Below are the code and all the weights of a small trained network. Each question names an input and a class and asks about switching units off, where a switched-off unit gives its printed mean instead of its output.

import numpy as np


def w(rows, s, z=0):
    codes = np.array(rows[::2]) - 128.0
    scale = np.full(codes.shape[1], s)
    scale[-1] = z or s
    return codes * scale


def f(y):
    return y / 2 * (1 + np.tanh(0.7978845608 * (y + 0.044715 * y**3)))


def log_softmax(a):
    a = a - a.max(-1, keepdims=True)
    return a - np.log(np.exp(a).sum(-1, keepdims=True))


def net(x, mask):
    res = np.array(x, float).reshape(1, 6) / 4 @ E
    y = f(res @ A[0][:, :-1].T + A[0][:, -1])
    res = res + np.where(mask, y, B[0][:, -1]) @ B[0][:, :-1]
    return log_softmax(res[-1] @ U[:, :-1].T + U[:, -1])


A, B = {}, {}
E = w([
[122,153,71,60],'x0',
[165,59,114,208],'x1',
[255,61,228,86],'x2',
[168,180,98,146],'x3',
[146,146,112,138],'x4',
[121,119,134,126],'x5',
],0.0093)
A[0] = w([
[167,95,38,35,207],'neuron 0',
[117,133,168,224,74],'neuron 1',
[111,184,107,120,86],'neuron 2',
[28,137,65,163,219],'neuron 3',
[90,107,102,78,240],'neuron 4',
[174,137,153,75,94],'neuron 5',
[162,93,191,133,55],'neuron 6',
[32,154,160,130,236],'neuron 7',
[86,124,121,231,139],'neuron 8',
[87,201,212,122,173],'neuron 9',
[124,135,103,71,86],'neuron 10',
[11,190,73,212,254],'neuron 11',
[54,165,80,78,15],'neuron 12',
[186,162,194,34,104],'neuron 13',
[172,98,95,188,159],'neuron 14',
[27,123,80,217,163],'neuron 15',
[209,103,148,152,101],'neuron 16',
[183,130,184,130,46],'neuron 17',
[166,122,100,67,105],'neuron 18',
[194,59,181,152,152],'neuron 19',
[124,132,155,58,104],'neuron 20',
[139,93,94,43,194],'neuron 21',
[63,185,89,95,56],'neuron 22',
[241,113,203,63,224],'neuron 23',
[63,107,116,143,248],'neuron 24',
[133,119,39,97,170],'neuron 25',
],0.012,0.0074)
B[0] = w([
[190,155,179,93,192],'neuron 0',
[57,71,65,168,146],'neuron 1',
[84,164,108,91,146],'neuron 2',
[90,187,38,126,214],'neuron 3',
[176,249,135,96,186],'neuron 4',
[163,43,158,108,159],'neuron 5',
[165,52,142,177,159],'neuron 6',
[138,217,68,142,191],'neuron 7',
[67,138,18,177,166],'neuron 8',
[142,220,148,129,165],'neuron 9',
[125,117,86,42,142],'neuron 10',
[57,228,14,151,243],'neuron 11',
[73,133,152,47,165],'neuron 12',
[201,56,165,97,194],'neuron 13',
[111,171,164,206,161],'neuron 14',
[64,124,2,154,199],'neuron 15',
[117,108,170,160,169],'neuron 16',
[73,63,160,158,153],'neuron 17',
[247,95,93,96,149],'neuron 18',
[131,126,200,173,202],'neuron 19',
[194,138,91,65,156],'neuron 20',
[206,134,131,66,181],'neuron 21',
[83,165,122,70,170],'neuron 22',
[242,68,220,119,253],'neuron 23',
[135,214,88,161,183],'neuron 24',
[120,217,132,71,166],'neuron 25',
],0.0089,0.016)
U = w([
[72,189,102,151,254],'0',
[142,110,250,112,244],'1',
[2,91,73,183,39],'2',
[108,51,211,201,67],'3',
[21,170,128,37,74],'4',
[172,36,137,27,22],'5',
],0.0085,0.0071)

Each question gives the input, the list of numbers given to net, and the class t.
The units are the neurons (one row each of A and B). Each row of codes is followed by its name. A weight is (code - 128) times the scale printed after its matrix; where a second scale follows, it is the last column's (A, B and U).
mask holds one flag per neuron, in row order. A switched-off neuron (its flag False) gives its mean, the last column of its row in B, instead of its output. The means were averaged over made-up inputs and are rounded, as every weight is.
A unit's drop is (log p(t) with every unit on - log p(t) with that unit switched off) / (log p(t) with every unit on - log p(t) with every unit switched off).
The circuit of an input: a set's keep is (log p(t) with only the set's units on - log p(t) with every unit switched off) / (log p(t) with every unit on - log p(t) with every unit switched off). Starting from the 12 units with the biggest drops (on a tie, the unit counted first), units are removed one at a time, each time the one whose removal leaves the highest keep (on an exact tie, the one counted first), for as long as the keep stays at least 0.8.
circuit, biggest first: the units of the circuit, biggest drop first
unit that matters most: the unit with the biggest drop
top k neurons: the k neurons with the biggest drops, biggest first
drop of u: that unit's drop, to one decimal
input [1,-8,8,-8,-6,-8], class 5: circuit, biggest first	[neuron 13]
input [8,6,7,2,-3,4], class 1: circuit, biggest first	[neuron 19; neuron 15]
input [2,-1,4,6,-3,-1], class 5: circuit, biggest first	[neuron 13; neuron 24]
input [7,8,1,-4,-7,-6], class 1: circuit, biggest first	[neuron 11; neuron 15]
input [3,0,-8,4,1,-5], class 4: top 4 neurons	[neuron 12; neuron 22; neuron 25; neuron 2]
input [1,-4,-6,3,6,-1], class 4: top 3 neurons	[neuron 12; neuron 22; neuron 2]
input [1,-2,5,7,0,-8], class 5: top 2 neurons	[neuron 13; neuron 18]
input [-2,2,-7,-7,1,-4], class 2: top 2 neurons	[neuron 15; neuron 8]
input [1,-5,8,8,-1,-7], class 5: top 3 neurons	[neuron 13; neuron 18; neuron 5]
input [-7,2,-6,4,-5,-5], class 2: drop of neuron 15	0.1
input [6,0,0,7,-2,5], class 4: drop of neuron 6	0.1
input [-4,8,0,-2,5,2], class 2: top 2 neurons	[neuron 23; neuron 8]
input [5,-4,-8,-7,5,-6], class 4: drop of neuron 12	0.9
input [3,-6,-6,0,-4,7], class 4: unit that matters most	neuron 12
input [2,-3,-2,2,-2,1], class 4: drop of neuron 12	0.2
